Here is a tiny trained network, its code and every weight. The questions are about switching its units off for an input and a target symbol, where a switched-off unit gives its printed mean instead of its output.

import numpy as np


def w(rows, s, z=0):
    codes = np.array(rows[::2]) - 128.0
    scale = np.full(codes.shape[1], s)
    scale[-1] = z or s
    return codes * scale


def norm(h):
    return h / np.sqrt((h * h).mean(-1, keepdims=True) + 1e-5)


def f(y):
    return np.maximum(y, 0)


def softmax(a):
    e = np.exp(a - a.max(-1, keepdims=True))
    return e / e.sum(-1, keepdims=True)


def log_softmax(a):
    a = a - a.max(-1, keepdims=True)
    return a - np.log(np.exp(a).sum(-1, keepdims=True))


def net(x, mask):
    ids = ['ΞΠΦΩαβγδεηθλμψ'.index(c) for c in x.split()]
    T = len(ids)
    res = E[ids] + P[:T]
    r = norm(res)
    for j in range(3):
        rows = slice(4 * j, 4 * j + 4)
        q, k, v = (r @ M[0][rows].T for M in (Q, K, V))
        z = softmax(np.where(np.tri(T) > 0, q @ k.T / 4**0.5, -1e9)) @ v
        o = O[0][rows]
        res = res + np.where(mask[j], z, o[:, -1]) @ o[:, :-1]
    y = f(norm(res) @ A[0][:, :-1].T + A[0][:, -1])
    res = res + np.where(mask[3:7], y, B[0][:, -1]) @ B[0][:, :-1]
    return log_softmax(norm(res)[-1] @ U[:, :-1].T + U[:, -1])


Q, K, V, O, A, B = {}, {}, {}, {}, {}, {}
E = w([
[116,129,216,89],'Ξ',
[102,71,142,112],'Π',
[157,139,117,95],'Φ',
[56,148,250,138],'Ω',
[98,179,122,131],'α',
[97,117,171,39],'β',
[79,115,188,99],'γ',
[83,49,176,137],'δ',
[40,117,226,147],'ε',
[65,121,192,62],'η',
[82,161,154,187],'θ',
[81,113,191,128],'λ',
[124,176,141,112],'μ',
[99,62,126,38],'ψ',
],0.014)
P = w([
[138,152,110,152],'0',
[8,98,142,87],'1',
[199,114,199,136],'2',
[150,160,127,111],'3',
[32,74,111,40],'4',
[200,127,149,163],'5',
[151,160,126,114],'6',
[34,80,87,78],'7',
[213,135,131,179],'8',
[151,158,122,118],'9',
[19,80,70,90],'10',
],0.017)
Q[0] = w([
[33,121,55,126],'head 1',
[5,95,169,135],'head 1',
[73,139,130,155],'head 1',
[101,112,67,139],'head 1',
[53,101,62,142],'head 2',
[149,160,110,157],'head 2',
[144,81,157,128],'head 2',
[97,131,76,78],'head 2',
[194,86,129,110],'head 3',
[53,155,167,39],'head 3',
[94,205,136,159],'head 3',
[85,121,81,131],'head 3',
],0.015)
K[0] = w([
[249,161,159,211],'head 1',
[168,101,209,206],'head 1',
[150,197,166,179],'head 1',
[191,103,49,159],'head 1',
[205,61,31,204],'head 2',
[87,200,126,168],'head 2',
[110,107,152,147],'head 2',
[180,101,93,76],'head 2',
[99,49,35,98],'head 3',
[143,167,197,70],'head 3',
[59,207,141,156],'head 3',
[153,151,156,216],'head 3',
],0.012)
V[0] = w([
[140,121,88,163],'head 1',
[122,146,164,136],'head 1',
[12,84,219,199],'head 1',
[188,156,184,165],'head 1',
[132,136,163,104],'head 2',
[6,169,148,75],'head 2',
[115,100,69,63],'head 2',
[124,175,173,170],'head 2',
[176,76,185,152],'head 3',
[69,121,116,82],'head 3',
[94,123,201,161],'head 3',
[178,208,149,150],'head 3',
],0.011)
O[0] = w([
[155,255,163,64,83],'head 1',
[103,111,120,163,156],'head 1',
[135,116,73,183,255],'head 1',
[68,155,171,138,128],'head 1',
[176,154,107,172,161],'head 2',
[94,235,156,165,220],'head 2',
[106,136,98,185,119],'head 2',
[184,161,139,103,142],'head 2',
[67,135,160,165,144],'head 3',
[172,51,66,75,163],'head 3',
[94,106,157,88,190],'head 3',
[110,157,120,138,117],'head 3',
],0.0078,0.01)
A[0] = w([
[29,148,110,140,231],'neuron 1',
[194,60,93,126,1],'neuron 2',
[133,164,33,102,99],'neuron 3',
[220,118,249,173,160],'neuron 4',
],0.011,0.004)
B[0] = w([
[118,124,89,85,254],'neuron 1',
[171,214,110,142,163],'neuron 2',
[111,83,225,81,152],'neuron 3',
[247,35,148,190,194],'neuron 4',
],0.014,0.009)
U = w([
[166,69,150,157,207],'Ξ',
[160,112,51,164,172],'Π',
[159,121,130,90,211],'Φ',
[91,137,204,188,141],'Ω',
[114,207,175,68,96],'α',
[127,82,254,64,27],'β',
[114,174,45,122,78],'γ',
[95,34,94,191,2],'δ',
[69,158,158,190,77],'ε',
[115,176,95,80,94],'η',
[110,204,122,161,167],'θ',
[90,152,72,184,71],'λ',
[132,173,206,88,156],'μ',
[166,90,89,34,74],'ψ',
],0.021,0.0094)

Each question gives the input, a string of symbols that net reads in full, and the target symbol t.
The units are the heads (4 rows each of Q, K, V and O) and the neurons (one row each of A and B). Each row of codes is followed by its name. A weight is (code - 128) times the scale printed after its matrix; where a second scale follows, it is the last column's (O, A, B and U).
mask holds one flag per unit, heads first, then neurons. A switched-off unit (its flag False) gives its mean, the last column of its rows in O or B, instead of its output. The means were averaged over made-up inputs and are rounded, as every weight is.
A unit's drop is (log p(t) with every unit on - log p(t) with that unit switched off) / (log p(t) with every unit on - log p(t) with every unit switched off).
The circuit of an input: a set's keep is (log p(t) with only the set's units on - log p(t) with every unit switched off) / (log p(t) with every unit on - log p(t) with every unit switched off). Starting from all 7 units, units are removed one at a time, each time the one whose removal leaves the highest keep (on an exact tie, the one counted first), for as long as the keep stays at least 0.8.
units of the circuit, in order: the units of the circuit, biggest drop first
unit that matters most: the unit with the biggest drop
k most important neurons: the k neurons with the biggest drops, biggest first
heads that matter: for each layer, one digit per head in row order, 1 if its drop is at least 0.15 and else 0, layers parted by /
drop when u is switched off: that unit's drop, to one decimal
input Ω Ξ β θ μ δ γ, target γ: 3 most important neurons : [neuron 4; neuron 1; neuron 3]
input Ω ε μ μ Ξ Π θ, target θ: heads that matter : 011
input β Ω ψ δ ε Π δ η Π ψ γ, target ψ: unit that matters most : head 2
input γ γ λ Φ Ξ Ξ θ Ξ Π γ α, target ψ: heads that matter : 010
input γ ψ ε ε, target ε: heads that matter : 110
input δ Π μ α α η δ, target δ: units of the circuit, in order : [head 1; neuron 4]
input Φ β Π θ, target θ: heads that matter : 001
input ε θ Φ Φ Π Ω α, target α: heads that matter : 000
input η Ω ε β, target β: units of the circuit, in order : [neuron 3; head 1; head 2]
input Φ Ξ Π ψ μ β ε δ Φ Ω Ξ, target β: heads that matter : 110
input Φ θ λ β, target β: heads that matter : 000
input Ξ δ ε α θ Π ε μ Π μ Π, target ψ: heads that matter : 110
input α ε δ α ψ β Π ψ θ λ, target λ: 2 most important neurons : [neuron 4; neuron 2]
input β Ω ψ γ μ Φ η Ω, target β: unit that matters most : head 1
input Π α Π Π Φ Π α μ Π ε μ, target ψ: heads that matter : 010
input Π ψ δ θ δ β μ, target μ: 2 most important neurons : [neuron 3; neuron 4]
input Φ Π Φ δ δ, target β: drop when head 1 is switched off : 1.2
input α μ Φ Ω θ ψ Π μ θ μ, target μ: drop when neuron 3 is switched off : 0.7
input Φ γ θ θ λ Π ε Π β δ, target δ: drop when neuron 1 is switched off : 0.1
input θ δ Ξ β β θ λ, target λ: drop when head 3 is switched off : 0.3
input δ γ δ Ω ε Φ Π Ω, target β: most important neuron : [neuron 2]
